Each row has a name. After each piece below comes the name of the row it's from, unless a question asks for something else. Each question is about the rows just above it. Places in a row count from 1.

z317: [104  88  72 114 108 115 125]
z523: [105 115 114  72  88 125 108]
z557: [ 93 118 128  48 100 135 102]
z163: [113 127 116  90 104 138 111]
z295: [126 108 152  47 118 110 112]
z846: [109 109 125  89 123 147  96]
z510: [ 42 103  89 134  96 115 106]
z955: [ 89 103 134  42  96 114 106]
z691: [107 102 129  80  99 100 121]
The next entry after [128  48 100]: => [135]
Changed z510: [ 42 104  89 134  96 115 106]. Place and old value: => 2, [103]
Changed z163: [113 127 116  90 104 138 110]. Place and old value: => 7, [111]
Which row holds [108 125] read backwards? => z523
[108 125  88  72 114 115 105] is which row reordered? => z523
[121 100  99  80 129 102 107] is which row reordered? => z691
[ 42  89  96 103 106 114 134] is which row reordered? => z955

z300: [151 160  75 189]
z209: [131  94 122 135]
z311: [155 141  94 166]
z920: [168 149  98 158]
z998: [208 106  77 179]
z890: [141 178 113 144]
z205: [187 199  84 174]
z808: [133 140 102 158]
z67: [104 119 133 125]
[122  94] is which row, read backwards? => z209
Changed z998: [208 107  77 179]. Place and old value: => 2, [106]
One entry of z920 was changed: [168 149  98 157]. Where, and from what? => 4, [158]

z626: [124 124 104 145 148 150 139 131  91 105 109 137 108 137 113 117 168 103
  92 131 130 108 133 151 133]
z824: [135  83 167 144 159 109 152 192 139 131 124 114 103 169 101 152 109 130
 108 128 138 131 129  98 143]
z183: [128 131 128 118 166 130 156 121 117  85 137 106 141 121 173 142  94  85
 143 143 138 136 166 117 129]
z177: [ 99  94 128 115 126 156 110 199 120 129 144 120  92 164 180 138 192 149
  79 117 132 106 141  95  83]
z566: [149 138 132 138 167 111 148 103 110 103 164 115 139 108 133 126 114  65
 125 141 132 131 164 144 141]
z663: [128 143 130  98 152 129 169 108 135  83 101 109 168 103 152 144 114 124
 192 131 131 159 139 109 138]
z766: [150 177 127 155 115 138 137 147 124  85 120 106 141 128 183 147  68 104
 151 125 139 137 158 106 123]
Give the next entry after [ 83 167 144 159 109 152 192 139 131 124 114]. => [103]
Where does [128 131 128 118 166 130 156 121 117  85 137 106 141 121 173 142  94  85
 143 143 138 136 167 117 129] differ from z183, and what was there? => 23, [166]
[ 83 108 159 144 169  98 131 139 129 130 103 128 152 192 152 109 114 109
 101 143 131 168 138 135 124] is which row reordered? => z663
Where does [150 177 127 155 115 138 137 147 124  85 120 106 140 128 183 147  68 104
 151 125 139 137 158 106 123] differ from z766, and what was there? => 13, [141]
The next entry after [152 109 130 108 128 138 131 129]: => [98]

z760: [113 151 111 113 107]
z505: [149  64 132 109 102]
z953: [ 87  88 121 143  86]
z456: [149  64 132 109 208]
Changed z953: [ 87  89 121 143  86]. Place and old value: => 2, [88]
Where does [149  63 132 109 102] differ from z505, and what was there? => 2, [64]

z17: [100  91 146 166 153 122 100 161 119 126 107 127 157 154]
z734: [129 160 113 160 143 110 129 164 102 160 132 117 150 174]
z159: [111 121 161 146 122 153 126 119 100 166 100 130 140 144]
z101: [113 155 127 166 140 146 113 185 131 130  86 144 147 149]
z512: [122 141  76 159 153 142 122 153  63 170 132 130 154 209]
z688: [131 146 185 127 166 155 147 145  86 149 113 140 113 130]
What is the next entry after [146 166 153 122 100 161 119 126]? => [107]
Which row holds this, read backwards? [ 63 153 122 142 153 159] => z512
Put [149 147 144  86 130 131 185 113 146 140 166 127 155 113] back in order: which row is it? => z101
[ 86 113 113 127 130 131 140 144 146 147 149 155 166 185] is which row reordered? => z101
Where does [100  90 146 166 153 122 100 161 119 126 107 127 157 154] differ from z17, and what was there? => 2, [91]
Which row holds [132 160 102] read backwards? => z734

z630: [130 121 126 103 137 145 137 140 119 117 135 106 125 134 159 123 134 126
 142 127]
z940: [128 110 140  85 145 152 137 153 130 121 112  85 122 133 142 106 136 135
 144 130]
z813: [130  77 127  45 167 155 128 169 122  99  99  67 122 147 202  93 153 143
 157 130]
z226: [129 107 114 109 140 122 116 134 124 114 119 126 130 136 168 123 139 134
 132 128]
z580: [124  83 146  67 158 142 122 163 144 122  71  78 121 135 132  86 144 153
 140 135]
z50: [125  73 139  64 161 133 113 163 144 118  64  84 123 137 146  84 148 156
 138 135]
z258: [ 77 128 143 147 127 122  45 202 155 130 153  67 130 167 157 170  99  93
  99 122]
z668: [126  94 145  67 155 154 134 163 135 119  93  71 120 135 143  93 141 144
 147 132]
z389: [129  79 118  71 159 131 112 154 127 104  94  98 127 144 192 102 150 145
 142 130]
z698: [129  67 118  50 169 139 113 165 126  97  87  82 125 148 209  92 156 149
 150 131]
z957: [126 106 146  87 146 147 133 153 137 127  98  86 121 131 124 101 135 141
 140 132]
z622: [ 98 104 131 160 129 118 127  79  71 145 102 192 144  94 150 130 154 142
 127 112]
Which row holds [140 153 144  86 132 135 121  78  71 122] read backwards? => z580
Put [ 45  67  77  93  99  99 122 122 127 128 130 130 143 147 153 155 157 167
 169 202] back in order: which row is it? => z813
The next entry after [134 124 114 119]: => [126]
Where does [128 110 140  85 144 152 137 153 130 121 112  85 122 133 142 106 136 135
 144 130] differ from z940, and what was there? => 5, [145]
Put [ 79 104  94  71 127 192 159 129 118 127 144 154 112 145 150 142 130 102
  98 131] back in order: which row is it? => z389

z115: [152 124 211 146]
z227: [134 115  68  76]
z347: [ 86 132 182 183]
z122: [ 75 107  91 109]
z613: [211 152 145 124]
z318: [175 152 181 161]
z291: [161 125 161 181]
z473: [132 134 150 145]
z925: [ 94 123 142 148]
[175 152 181 161] => z318
The next entry after [125 161]: => [181]
Put [152 145 124 211] back in order: which row is it? => z613

z284: [197 173  76 154 119 137 128 132]
z937: [197  77 128 137 132 130 126 125]
z381: [119 128 154 132  76 197 173 136]
Which row holds this, read backwards? [132 137 128  77] => z937
Which row holds [125 126 130 132] read backwards? => z937
[136 173 197  76 132 154 128 119] is which row reordered? => z381
Put [132 197 173  76 154 119 137 128] back in order: which row is it? => z284

z180: [116 149  99 158 143 149 143 142 156 156 124  97 156 128 140 143]
z128: [110  78 120 156  73 146  78 124 147 155  80 111 168 142 162 149]
z753: [ 77  78  78 188  67 169  80 141 159 190  58  69 193 159 170 161]
z294: [ 98 126  97 170  95 136 104 127 135 144 105  93 174 138 139 135]
z113: [185 149 194  88 158  69 144  89 102  85 190 197 102  85  98  92]
z989: [107 122 100 157 108 113 115 117 137 161 105  95 167 128 116 119]
z421: [ 97 158 143 149 143 142 156 156 124  97 156 165 127 111 136 124]
z412: [127 152 112 145 149 147 145 139 160 145 127 110 144 123 141 143]
z862: [ 97 136 139 174 105  93  95  98 135 126 138 171 127 135 103 170]
z692: [ 98 104  97 170  95 136 104 127 135 171  96  93 174 138 139 135]
z913: [ 98 126  97 170  95 136 104 127 135 171 105  93 174 138 139 135]
z303: [107 122 100 157 108 113 115 117 123 161 105  95 167 128 116 119]
Which row holds [123 144 110 127] read backwards? => z412
[ 98 104  97 170  95 136 104 127 135 171  96  93 174 138 139 135] is in which row? => z692
What is the next entry after [ 99 158 143 149 143 142 156 156 124  97 156]? => [128]
Which row holds these entries in another order? [143 140 128 156  97 124 156 156 142 143 149 143 158  99 149 116] => z180
One entry of z294 was changed: [ 98 126  97 170  95 136 104 126 135 144 105  93 174 138 139 135]. Where, and from what? => 8, [127]
[135 139 138 174  93 105 171 135 127 104 136  95 170  97 126  98] is which row reordered? => z913
Changed z128: [110  78 120 156  73 146  78 124 147 155  80 111 168 141 162 149]. Place and old value: => 14, [142]

z146: [153 158  58  84 138 130 135 124 154]
z13: [154 142 140 125 100 119 121 129 125]
z393: [142 130 128 164 124 131 106 172 100]
z41: [134 123  91 129 133 151 144 145 150]
z610: [125 173 155 137 127 112  83 114 115]
z680: [166 106 117 118 136 122 108  97 148]
z673: [ 85 138 119 144 139 109 162 158 127]
z172: [141 117 108 135 107 166 128 163 143]
z299: [125 137 144  99 121 152 179 131 135]
z754: [167 148 150 112 106 151 115 168 178]
z461: [114 169 137 129 143  92  84  94 133]
z378: [160 130 132 126 115 115 135 119 167]
Which row holds this, read backwards? [127 158 162] => z673
Where does [ 85 137 119 144 139 109 162 158 127] differ from z673, and what was there? => 2, [138]

z803: [149 166 118 127 188  67 165 128 126 166 110 169 111 117  89  86]
z769: [125 123 153 155 110 146 119 121  97 205 112 115 167 138 173 154]
z411: [ 92  65 167 114 106  93 109  68 134 148 146 127  91 129 131  62]
z80: [182 155  94  87 144 122  90  65  88  93 145 157 102 106 171 177]
The next entry after [126 166 110 169 111]: => [117]
Which row holds this, read backwards? [65 90] => z80
Put [ 62  65  68  91  92  93 106 109 114 127 129 131 134 146 148 167] back in order: which row is it? => z411

z70: [108 126 128 178 143 148  75 177]
z268: [ 87 147  46 154 138 158 164 160]
z428: [117 111 110 169 151 157 185 150]
z403: [136  94 110 173 124 134 203 139]
z186: [143 107  75 178 128 126 177 148]
z261: [147 129  72 147 137 109 157 157]
z372: [155 130  89 143 121 126 177 138]
Give the next entry after [ 94 110]. => [173]
Where does [108 126 128 179 143 148  75 177] differ from z70, and what was there? => 4, [178]
Which row holds this, read backwards? [109 137 147  72] => z261
The row with [143 107  75 178 128 126 177 148] is => z186
Put [177 148 143 107  75 178 128 126] back in order: which row is it? => z186

z119: [135 179 110 110  96]
z121: [179  95 110 110 135]
z659: [207 110  89  92 124]
[135 110 110  95] is which row, read backwards? => z121
Which row holds this, read backwards? [135 110 110] => z121
Which row holds these entries in another order? [124  92  89 110 207] => z659
Put [ 95 110 110 135 179] back in order: which row is it? => z121

z758: [162 109 105 181 129 113 110 150 130]
z123: [142 132  65 141 151 127  90 125 109]
z686: [123 103 102 124 151 152  94 144 108]
z474: [ 66 125 127 151  90 141 109 132 142]
z392: [162 109 105 181 129  42 110 150 130]
z493: [102 112 123 142 141 178 153 148 138]
z965: [121 100 145 114 164 167 146  91 112]
z717: [147 109 154 175  87 146  81 147 101]
z374: [133 115 170 178 130 107 100 142 108]
z550: [150 137 178 173 102 135  88 130 135]
z388: [102 112  99 148  84 107 125 196  96]
z310: [143 141 113 181 163  86 117 177 113]
Put [113 143 141 113 181 163  86 117 177] back in order: which row is it? => z310
[162 109 105 181 129  42 110 150 130] => z392
[109 125  90 127 151 141  65 132 142] is which row reordered? => z123
One entry of z686 was changed: [123 103 102 124 151 152  94 144 109]. Where, and from what? => 9, [108]
[102 112 123 142 141 178 153 148 138] => z493

